Below is a small trained network, with its code and all its weights. Each question gives an input and a class and asks what happens when units are switched off, that is, made to give their printed mean instead of their output.

import numpy as np


def w(rows, s, z=0):
    codes = np.array(rows[::2]) - 128.0
    scale = np.full(codes.shape[1], s)
    scale[-1] = z or s
    return codes * scale


def norm(h):
    return h / np.sqrt((h * h).mean(-1, keepdims=True) + 1e-5)


def f(y):
    return np.maximum(y, 0)


def log_softmax(a):
    a = a - a.max(-1, keepdims=True)
    return a - np.log(np.exp(a).sum(-1, keepdims=True))


def net(x, mask):
    res = np.array(x, float).reshape(1, 4) / 4 @ E
    u = 0
    for l in range(3):
        y = f(norm(res) @ A[l][:, :-1].T + A[l][:, -1])
        res = res + np.where(mask[u : u + 3], y, B[l][:, -1]) @ B[l][:, :-1]
        u += 3
    return log_softmax(norm(res)[-1] @ U[:, :-1].T + U[:, -1])


A, B = {}, {}
E = w([
[242,136,179],'x0',
[127,127,129],'x1',
[112,2,185],'x2',
[121,128,143],'x3',
],0.0024)
A[0] = w([
[216,188,174,38],'0.n1',
[136,254,87,9],'0.n2',
[44,183,94,2],'0.n3',
],0.011,0.0013)
B[0] = w([
[85,133,11,226],'0.n1',
[122,75,251,255],'0.n2',
[178,118,8,211],'0.n3',
],0.011,0.0061)
A[1] = w([
[148,173,140,117],'1.n1',
[188,254,128,3],'1.n2',
[146,27,254,215],'1.n3',
],0.0082,0.00043)
B[1] = w([
[75,105,204,128],'1.n1',
[150,94,97,128],'1.n2',
[7,44,255,255],'1.n3',
],0.0071,0.0073)
A[2] = w([
[122,233,2,73],'2.n1',
[145,220,41,32],'2.n2',
[195,115,42,2],'2.n3',
],0.0082,0.00066)
B[2] = w([
[165,5,103,252],'2.n1',
[200,20,78,202],'2.n2',
[56,105,2,242],'2.n3',
],0.007,0.0042)
U = w([
[79,101,214,140],'0',
[150,106,41,137],'1',
[118,97,134,188],'2',
[124,95,131,179],'3',
[155,166,144,85],'4',
[165,251,144,12],'5',
[190,242,155,49],'6',
[199,249,158,1],'7',
],0.012,0.0082)

Each question gives the input, the list of numbers given to net, and the class t.
The units are the neurons (one row each of A and B). Each row of codes is followed by its name. A weight is (code - 128) times the scale printed after its matrix; where a second scale follows, it is the last column's (A, B and U).
mask holds one flag per neuron, layer by layer. A switched-off neuron (its flag False) gives its mean, the last column of its row in B, instead of its output. The means were averaged over made-up inputs and are rounded, as every weight is.
A unit's drop is (log p(t) with every unit on - log p(t) with that unit switched off) / (log p(t) with every unit on - log p(t) with every unit switched off).
The circuit of an input: a set's keep is (log p(t) with only the set's units on - log p(t) with every unit switched off) / (log p(t) with every unit on - log p(t) with every unit switched off). Starting from all 9 units, units are removed one at a time, each time the one whose removal leaves the highest keep (on an exact tie, the one counted first), for as long as the keep stays at least 0.8.
units of the circuit, in order: the units of the circuit, biggest drop first
top k neurons: the k neurons with the biggest drops, biggest first
top k neurons in layer l: the k neurons of layer l with the biggest drops, biggest first
drop when u is switched off: that unit's drop, to one decimal
input [7,3,-2,5], class 1: units of the circuit, in order : [0.n1]
input [-8,4,4,-4], class 1: units of the circuit, in order : [0.n2, 1.n3]
input [4,0,-5,2], class 0: units of the circuit, in order : [0.n3, 2.n1]
input [7,6,-7,-6], class 0: top 2 neurons in layer 0 : [0.n2, 0.n3]
input [7,-1,3,2], class 1: top 2 neurons : [0.n2, 1.n3]
input [-3,1,-8,6], class 0: top 2 neurons in layer 0 : [0.n2, 0.n1]
input [-8,-5,-3,7], class 1: top 2 neurons : [0.n3, 1.n3]
input [-5,-2,-8,1], class 0: top 2 neurons in layer 0 : [0.n2, 0.n1]
input [7,-7,-8,6], class 0: top 2 neurons in layer 0 : [0.n2, 0.n3]
input [3,-1,-8,6], class 0: drop when 0.n2 is switched off : 2.4
input [-4,-1,0,-4], class 1: drop when 1.n3 is switched off : 0.1
input [3,0,-8,4], class 0: drop when 0.n2 is switched off : 2.4
